Below is a small trained network, with its code and all its weights. Each question gives an input and a class and asks what happens when units are switched off, that is, made to give their printed mean instead of their output.

import numpy as np


def w(rows, s, z=0):
    codes = np.array(rows[::2]) - 128.0
    scale = np.full(codes.shape[1], s)
    scale[-1] = z or s
    return codes * scale


def norm(h):
    return h / np.sqrt((h * h).mean(-1, keepdims=True) + 1e-5)


def f(y):
    return y / 2 * (1 + np.tanh(0.7978845608 * (y + 0.044715 * y**3)))


def log_softmax(a):
    a = a - a.max(-1, keepdims=True)
    return a - np.log(np.exp(a).sum(-1, keepdims=True))


def net(x, mask):
    res = np.array(x, float).reshape(1, 6) / 4 @ E
    u = 0
    for l in range(3):
        y = f(norm(res) @ A[l][:, :-1].T + A[l][:, -1])
        res = res + np.where(mask[u : u + 14], y, B[l][:, -1]) @ B[l][:, :-1]
        u += 14
    return log_softmax(norm(res)[-1] @ U[:, :-1].T + U[:, -1])


A, B = {}, {}
E = w([
[152,112,120,140,123,134,130,139,121,135,115,137],'x0',
[116,152,69,131,175,186,160,199,161,134,164,82],'x1',
[116,48,181,211,129,138,136,140,219,88,160,144],'x2',
[90,161,131,168,88,110,3,168,167,60,122,179],'x3',
[155,162,118,210,173,81,132,79,125,106,48,114],'x4',
[179,200,114,59,123,134,148,97,133,24,131,128],'x5',
],0.0067)
A[0] = w([
[160,137,183,37,75,148,115,194,161,177,194,195,1],'0.n1',
[72,164,148,88,182,181,183,113,86,157,56,160,44],'0.n2',
[86,142,11,116,151,102,181,253,166,101,117,92,205],'0.n3',
[138,45,181,101,14,184,117,120,241,116,163,59,48],'0.n4',
[147,126,187,164,90,50,92,60,32,158,182,207,47],'0.n5',
[96,145,117,72,72,66,79,59,115,89,157,121,110],'0.n6',
[172,185,96,77,132,141,130,73,218,94,131,147,79],'0.n7',
[120,190,143,252,153,53,166,108,122,88,125,184,152],'0.n8',
[100,68,116,202,116,81,108,149,74,188,172,97,170],'0.n9',
[102,170,26,45,115,99,102,110,89,207,140,218,138],'0.n10',
[79,63,120,120,68,157,49,104,144,151,82,68,90],'0.n11',
[144,141,78,77,102,149,113,63,64,204,109,92,92],'0.n12',
[223,196,203,96,72,113,125,115,105,137,157,142,155],'0.n13',
[144,102,142,130,130,132,171,74,83,202,146,63,142],'0.n14',
],0.0048,0.00095)
B[0] = w([
[108,70,118,70,159,190,143,111,152,137,67,48,220],'0.n1',
[160,182,109,116,180,157,76,152,121,95,116,176,163],'0.n2',
[102,121,133,178,115,142,131,136,2,110,154,151,255],'0.n3',
[149,127,169,130,146,175,110,73,127,167,88,147,241],'0.n4',
[86,98,144,156,92,152,190,117,85,95,128,117,206],'0.n5',
[99,98,129,173,166,156,128,188,123,116,86,127,204],'0.n6',
[117,85,149,109,103,109,165,150,137,117,107,78,206],'0.n7',
[126,152,117,45,155,194,169,143,98,186,64,120,238],'0.n8',
[109,172,166,90,122,153,105,117,167,83,125,39,215],'0.n9',
[137,101,237,148,141,166,67,97,167,172,137,152,232],'0.n10',
[104,166,58,85,106,109,147,97,92,109,96,89,162],'0.n11',
[126,142,148,137,144,110,97,75,138,119,189,147,215],'0.n12',
[112,71,164,173,52,125,121,97,130,117,142,113,201],'0.n13',
[74,97,93,149,105,32,72,155,147,102,167,122,220],'0.n14',
],0.0058,0.0028)
A[1] = w([
[65,107,147,157,121,169,114,127,168,90,66,169,137],'1.n1',
[114,132,109,150,143,140,150,205,143,130,215,119,174],'1.n2',
[76,118,177,135,111,92,89,120,103,173,115,97,74],'1.n3',
[143,218,135,205,133,65,124,68,167,167,107,101,112],'1.n4',
[73,106,96,184,117,122,108,163,113,203,128,84,97],'1.n5',
[94,148,136,86,105,141,161,150,132,139,185,107,92],'1.n6',
[142,171,139,115,184,186,111,176,175,135,148,140,126],'1.n7',
[72,43,136,69,122,120,99,134,190,174,165,100,211],'1.n8',
[146,151,86,222,191,88,140,124,106,77,91,86,185],'1.n9',
[190,127,190,100,189,169,101,117,183,119,119,150,246],'1.n10',
[242,44,118,70,201,101,125,90,131,150,195,82,140],'1.n11',
[109,95,121,199,134,154,210,106,189,97,178,124,148],'1.n12',
[231,142,157,100,69,150,191,132,129,1,154,111,151],'1.n13',
[125,98,121,139,136,68,145,98,167,125,157,157,136],'1.n14',
],0.0059,0.0012)
B[1] = w([
[140,107,51,78,120,72,149,119,107,192,169,173,240],'1.n1',
[73,50,156,115,119,97,181,36,107,127,94,173,180],'1.n2',
[214,130,97,208,117,130,153,152,121,49,141,97,196],'1.n3',
[133,95,115,72,192,190,114,218,148,171,74,102,182],'1.n4',
[118,180,75,155,113,82,171,140,140,55,102,82,206],'1.n5',
[89,90,141,169,93,129,106,144,164,140,94,109,156],'1.n6',
[140,109,116,120,77,169,116,82,35,137,109,180,170],'1.n7',
[136,165,79,137,140,112,115,125,150,149,70,119,253],'1.n8',
[84,25,161,54,99,182,152,124,106,216,73,165,233],'1.n9',
[155,219,171,180,128,115,65,73,135,172,140,62,188],'1.n10',
[113,136,106,43,150,67,97,147,216,91,153,133,215],'1.n11',
[175,169,168,152,180,128,47,60,59,117,179,211,198],'1.n12',
[128,179,95,205,124,107,126,185,136,109,112,2,249],'1.n13',
[89,136,73,73,162,80,179,135,115,179,138,118,132],'1.n14',
],0.0053,0.004)
A[2] = w([
[164,125,184,145,154,102,107,44,119,119,127,143,202],'2.n1',
[182,83,167,87,211,36,212,111,131,114,215,145,123],'2.n2',
[121,125,74,121,83,154,75,232,133,49,69,248,131],'2.n3',
[90,140,170,6,177,153,124,132,143,125,95,74,252],'2.n4',
[187,167,169,141,107,83,32,99,78,174,75,86,194],'2.n5',
[167,188,144,173,205,161,175,112,150,137,48,165,170],'2.n6',
[116,68,74,80,89,164,32,117,202,79,147,86,106],'2.n7',
[102,69,91,196,159,51,158,155,173,251,136,133,184],'2.n8',
[129,163,91,146,81,142,3,188,105,135,140,200,76],'2.n9',
[96,153,83,160,184,190,158,172,124,119,178,145,146],'2.n10',
[116,58,163,78,46,45,149,67,107,72,137,118,136],'2.n11',
[59,100,153,98,97,208,154,121,181,184,133,100,138],'2.n12',
[146,191,54,83,150,138,122,153,40,156,186,127,167],'2.n13',
[62,152,117,234,79,124,123,159,105,193,126,86,187],'2.n14',
],0.0054,0.0021)
B[2] = w([
[127,132,137,129,91,166,93,196,70,147,235,212,188],'2.n1',
[65,196,47,42,156,47,142,176,157,89,118,180,193],'2.n2',
[72,134,86,67,166,88,226,75,149,198,136,119,220],'2.n3',
[150,68,100,238,88,115,81,169,217,181,79,157,254],'2.n4',
[135,122,85,143,166,190,121,144,166,107,248,134,248],'2.n5',
[134,91,234,113,35,145,30,137,141,220,192,94,181],'2.n6',
[152,123,120,160,199,123,148,157,65,222,74,62,218],'2.n7',
[157,242,130,71,103,152,89,130,135,41,147,122,232],'2.n8',
[162,131,148,49,223,7,175,134,189,118,131,172,207],'2.n9',
[112,74,153,196,38,161,161,80,102,150,64,202,154],'2.n10',
[74,115,126,187,147,223,224,129,80,116,63,184,196],'2.n11',
[226,187,207,109,126,100,101,154,38,177,50,164,196],'2.n12',
[135,100,231,201,84,114,113,42,114,59,194,253,181],'2.n13',
[213,121,148,124,82,136,173,124,158,22,202,96,228],'2.n14',
],0.0047,0.0043)
U = w([
[144,56,171,92,138,187,91,166,125,255,12,105,170],'0',
[67,122,51,31,203,38,199,149,174,116,127,168,255],'1',
[67,45,168,172,87,195,217,90,8,50,117,195,102],'2',
[181,141,194,120,164,162,24,88,143,128,236,184,143],'3',
[159,144,108,173,84,144,128,175,155,30,103,3,7],'4',
],0.0087,0.00082)

Each question gives the input, the list of numbers given to net, and the class t.
The units are the neurons (one row each of A and B). Each row of codes is followed by its name. A weight is (code - 128) times the scale printed after its matrix; where a second scale follows, it is the last column's (A, B and U).
mask holds one flag per neuron, layer by layer. A switched-off neuron (its flag False) gives its mean, the last column of its row in B, instead of its output. The means were averaged over made-up inputs and are rounded, as every weight is.
A unit's drop is (log p(t) with every unit on - log p(t) with that unit switched off) / (log p(t) with every unit on - log p(t) with every unit switched off).
The circuit of an input: a set's keep is (log p(t) with only the set's units on - log p(t) with every unit switched off) / (log p(t) with every unit on - log p(t) with every unit switched off). Starting from the 12 units with the biggest drops (on a tie, the unit counted first), units are removed one at a time, each time the one whose removal leaves the highest keep (on an exact tie, the one counted first), for as long as the keep stays at least 0.8.
circuit, biggest first: the units of the circuit, biggest drop first
most important unit: the unit with the biggest drop
top k neurons: the k neurons with the biggest drops, biggest first
k most important neurons of layer l: the k neurons of layer l with the biggest drops, biggest first
input [8,-4,-8,-6,-7,0], class 3: most important unit => 0.n12
input [-1,1,4,5,5,2], class 0: circuit, biggest first => 0.n8, 1.n9
input [-3,4,5,8,-4,7], class 1: circuit, biggest first => 2.n3, 2.n9
input [6,-3,-6,6,2,-8], class 4: circuit, biggest first => 2.n14, 1.n5
input [3,1,-8,-7,5,2], class 3: circuit, biggest first => 0.n2, 2.n13, 0.n12, 2.n6
input [-4,-8,-7,-4,5,5], class 2: top 3 neurons => 0.n5, 0.n13, 2.n11
input [5,-7,6,7,7,-8], class 4: circuit, biggest first => 2.n14, 1.n3, 0.n9, 0.n10
input [3,-1,8,-6,3,-8], class 3: circuit, biggest first => 1.n12, 2.n8
input [1,6,7,-4,-4,-3], class 3: top 2 neurons => 1.n12, 0.n4
input [6,2,6,0,-6,1], class 0: circuit, biggest first => 0.n1, 2.n12
input [6,8,1,-1,-7,-2], class 2: top 2 neurons => 0.n3, 1.n9
input [4,-7,6,4,5,6], class 2: top 2 neurons => 0.n5, 0.n10
input [6,-7,5,-7,5,2], class 1: circuit, biggest first => 2.n2, 1.n11
input [3,0,8,2,6,7], class 3: circuit, biggest first => 1.n12, 2.n1
input [7,-8,7,5,-6,2], class 2: circuit, biggest first => 2.n11
input [3,7,7,6,7,3], class 0: circuit, biggest first => 1.n9, 0.n8, 2.n6
input [4,-2,3,-7,-5,-7], class 1: top 3 neurons => 1.n11, 1.n13, 0.n14
input [-2,8,6,-6,-1,2], class 2: circuit, biggest first => 0.n3, 2.n10
input [2,-4,7,7,4,-5], class 1: top 4 neurons => 1.n1, 0.n10, 2.n3, 0.n11
input [3,-2,-5,3,-8,0], class 0: circuit, biggest first => 0.n1
input [4,2,-8,-7,2,5], class 3: top 3 neurons => 2.n13, 0.n2, 0.n10
input [-3,-6,-2,-3,4,-5], class 2: top 2 neurons => 0.n5, 1.n13
input [-7,-7,-3,8,8,5], class 0: top 2 neurons => 0.n8, 1.n4
input [-7,6,-8,-7,5,5], class 3: 2 most important neurons of layer 0 => 0.n2, 0.n10
input [-4,2,7,1,6,-8], class 4: 3 most important neurons of layer 2 => 2.n8, 2.n14, 2.n13
input [-8,7,-3,1,-6,2], class 2: 2 most important neurons of layer 1 => 1.n7, 1.n9
input [5,-6,-2,0,-3,0], class 2: circuit, biggest first => 0.n5
input [6,2,6,1,-1,-6], class 3: 2 most important neurons of layer 1 => 1.n12, 1.n13
